Below is a small trained network, with its code and all its weights. Each question gives an input and a target symbol and asks what happens when units are switched off, that is, made to give their printed mean instead of their output.

import numpy as np


def w(rows, s, z=0):
    codes = np.array(rows[::2]) - 128.0
    scale = np.full(codes.shape[1], s)
    scale[-1] = z or s
    return codes * scale


def f(y):
    return np.maximum(y, 0)


def softmax(a):
    e = np.exp(a - a.max(-1, keepdims=True))
    return e / e.sum(-1, keepdims=True)


def log_softmax(a):
    a = a - a.max(-1, keepdims=True)
    return a - np.log(np.exp(a).sum(-1, keepdims=True))


def net(x, mask):
    ids = ['γδεζηθμπσφω'.index(c) for c in x.split()]
    T = len(ids)
    res = E[ids] + P[:T]
    r = res
    for j in range(2):
        rows = slice(4 * j, 4 * j + 4)
        q, k, v = (r @ M[0][rows].T for M in (Q, K, V))
        z = softmax(np.where(np.tri(T) > 0, q @ k.T / 4**0.5, -1e9)) @ v
        o = O[0][rows]
        res = res + np.where(mask[j], z, o[:, -1]) @ o[:, :-1]
    y = f(res @ A[0][:, :-1].T + A[0][:, -1])
    res = res + np.where(mask[2:6], y, B[0][:, -1]) @ B[0][:, :-1]
    return log_softmax(res[-1] @ U[:, :-1].T + U[:, -1])


Q, K, V, O, A, B = {}, {}, {}, {}, {}, {}
E = w([
[252,72,248,121],'γ',
[160,167,43,159],'δ',
[133,200,176,79],'ε',
[57,138,201,71],'ζ',
[17,149,44,38],'η',
[9,126,144,52],'θ',
[74,210,148,114],'μ',
[136,248,98,76],'π',
[67,171,123,68],'σ',
[248,128,89,49],'φ',
[58,237,165,126],'ω',
],0.019)
P = w([
[188,255,219,145],'0',
[191,220,199,145],'1',
[187,212,187,134],'2',
[188,212,185,132],'3',
[200,205,184,121],'4',
[190,189,179,121],'5',
[194,190,166,108],'6',
[197,180,164,108],'7',
[202,198,157,84],'8',
[203,194,167,86],'9',
[190,186,161,68],'10',
[197,191,166,62],'11',
[199,197,176,66],'12',
],0.0053)
Q[0] = w([
[37,80,107,148],'head 0',
[127,72,139,171],'head 0',
[166,90,58,215],'head 0',
[208,12,142,202],'head 0',
[130,100,77,107],'head 1',
[105,233,112,85],'head 1',
[81,234,220,115],'head 1',
[176,179,139,127],'head 1',
],0.012)
K[0] = w([
[52,82,105,108],'head 0',
[66,187,191,136],'head 0',
[93,198,103,230],'head 0',
[76,209,133,166],'head 0',
[117,213,130,83],'head 1',
[142,74,9,220],'head 1',
[141,87,110,228],'head 1',
[183,111,111,168],'head 1',
],0.011)
V[0] = w([
[93,111,146,114],'head 0',
[181,151,155,174],'head 0',
[152,97,2,108],'head 0',
[212,171,109,102],'head 0',
[138,57,85,159],'head 1',
[128,140,238,101],'head 1',
[83,166,135,218],'head 1',
[71,215,128,163],'head 1',
],0.0093)
O[0] = w([
[42,127,200,86,105],'head 0',
[111,116,148,2,176],'head 0',
[149,70,88,140,48],'head 0',
[200,103,70,112,254],'head 0',
[167,143,123,114,40],'head 1',
[150,110,105,106,141],'head 1',
[46,218,198,155,109],'head 1',
[195,155,130,180,183],'head 1',
],0.0071,0.0091)
A[0] = w([
[251,45,75,118,252],'neuron 0',
[214,128,139,19,19],'neuron 1',
[16,254,16,26,24],'neuron 2',
[100,220,66,169,49],'neuron 3',
],0.0057,0.0034)
B[0] = w([
[57,175,100,126,224],'neuron 0',
[115,26,154,140,251],'neuron 1',
[144,71,149,186,254],'neuron 2',
[161,112,87,247,165],'neuron 3',
],0.012,0.0087)
U = w([
[170,39,157,166,101],'γ',
[131,164,87,140,143],'δ',
[206,183,151,65,239],'ε',
[89,161,139,104,113],'ζ',
[121,61,126,219,12],'η',
[58,118,144,156,140],'θ',
[139,122,136,165,87],'μ',
[249,71,130,204,4],'π',
[128,120,135,156,141],'σ',
[106,130,85,96,209],'φ',
[141,116,147,181,51],'ω',
],0.011,0.0032)

Each question gives the input, a string of symbols that net reads in full, and the target symbol t.
The units are the heads (4 rows each of Q, K, V and O) and the neurons (one row each of A and B). Each row of codes is followed by its name. A weight is (code - 128) times the scale printed after its matrix; where a second scale follows, it is the last column's (O, A, B and U).
mask holds one flag per unit, heads first, then neurons. A switched-off unit (its flag False) gives its mean, the last column of its rows in O or B, instead of its output. The means were averaged over made-up inputs and are rounded, as every weight is.
A unit's drop is (log p(t) with every unit on - log p(t) with that unit switched off) / (log p(t) with every unit on - log p(t) with every unit switched off).
The circuit of an input: a set's keep is (log p(t) with only the set's units on - log p(t) with every unit switched off) / (log p(t) with every unit on - log p(t) with every unit switched off). Starting from all 6 units, units are removed one at a time, each time the one whose removal leaves the highest keep (on an exact tie, the one counted first), for as long as the keep stays at least 0.8.
units of the circuit, in order: the units of the circuit, biggest drop first
top k neurons: the k neurons with the biggest drops, biggest first
which heads matter: for each layer, one digit per head in row order, 1 if its drop is at least 0.15 and else 0, layers parted by /
drop when u is switched off: that unit's drop, to one decimal
input σ δ ε ε η ε ε ε φ, target φ: units of the circuit, in order => neuron 0; head 0
input ε γ θ θ ε π ε σ, target γ: top 2 neurons => neuron 2; neuron 1
input η π θ ε π θ ζ ε ε η ε θ π, target π: which heads matter => 00
input ω θ φ ε π η μ π, target φ: units of the circuit, in order => neuron 0; head 1; head 0
input ε ε μ γ ε ε ε ε θ, target γ: which heads matter => 11
input γ π π π ζ, target γ: units of the circuit, in order => head 1; head 0; neuron 1; neuron 0
input π ε ε ε ε π σ δ, target δ: which heads matter => 00
input π θ φ ε π μ π π γ ε θ, target γ: units of the circuit, in order => neuron 2; neuron 0
input θ γ π φ ε ε θ ε θ π, target φ: units of the circuit, in order => neuron 0; head 1
input π ε ε γ η π φ ζ π θ, target φ: top 2 neurons => neuron 0; neuron 3
input φ π η ε ω ε γ ε ε μ ε, target γ: top 2 neurons => neuron 1; neuron 2
input φ ε φ ε θ ε θ φ θ μ, target φ: top 2 neurons => neuron 0; neuron 2
input γ γ θ π μ, target γ: units of the circuit, in order => head 1; neuron 2; head 0; neuron 0
input ε ε ε γ σ μ ζ ε ζ, target γ: units of the circuit, in order => head 1; head 0; neuron 1; neuron 2
input ε θ η ε π ε ε ε, target ε: top 3 neurons => neuron 2; neuron 3; neuron 0
input θ ε θ ε ζ γ ε θ ε μ, target γ: units of the circuit, in order => head 1; neuron 2; head 0; neuron 1
input γ θ π ε ε φ ε ε π ζ, target φ: units of the circuit, in order => neuron 0; head 0; head 1
input ε η θ ω ε ε δ, target δ: units of the circuit, in order => neuron 1; neuron 2; neuron 0
input φ ε φ ε π ε ε ε θ, target φ: top 3 neurons => neuron 0; neuron 3; neuron 2
input δ ε ζ, target ζ: top 3 neurons => neuron 1; neuron 3; neuron 2
input θ ε ω ε π ε ε γ σ ε ε η η, target γ: units of the circuit, in order => neuron 2; neuron 0
input ε θ ε π ε ε ε η, target η: top 2 neurons => neuron 2; neuron 3
input η ε π, target π: drop when neuron 3 is switched off => 0.3
input π θ ε, target ε: drop when head 0 is switched off => 0.0
input θ ε ε θ π ε γ ε ω, target γ: drop when head 1 is switched off => 0.6
input η γ γ, target γ: top neuron => neuron 1
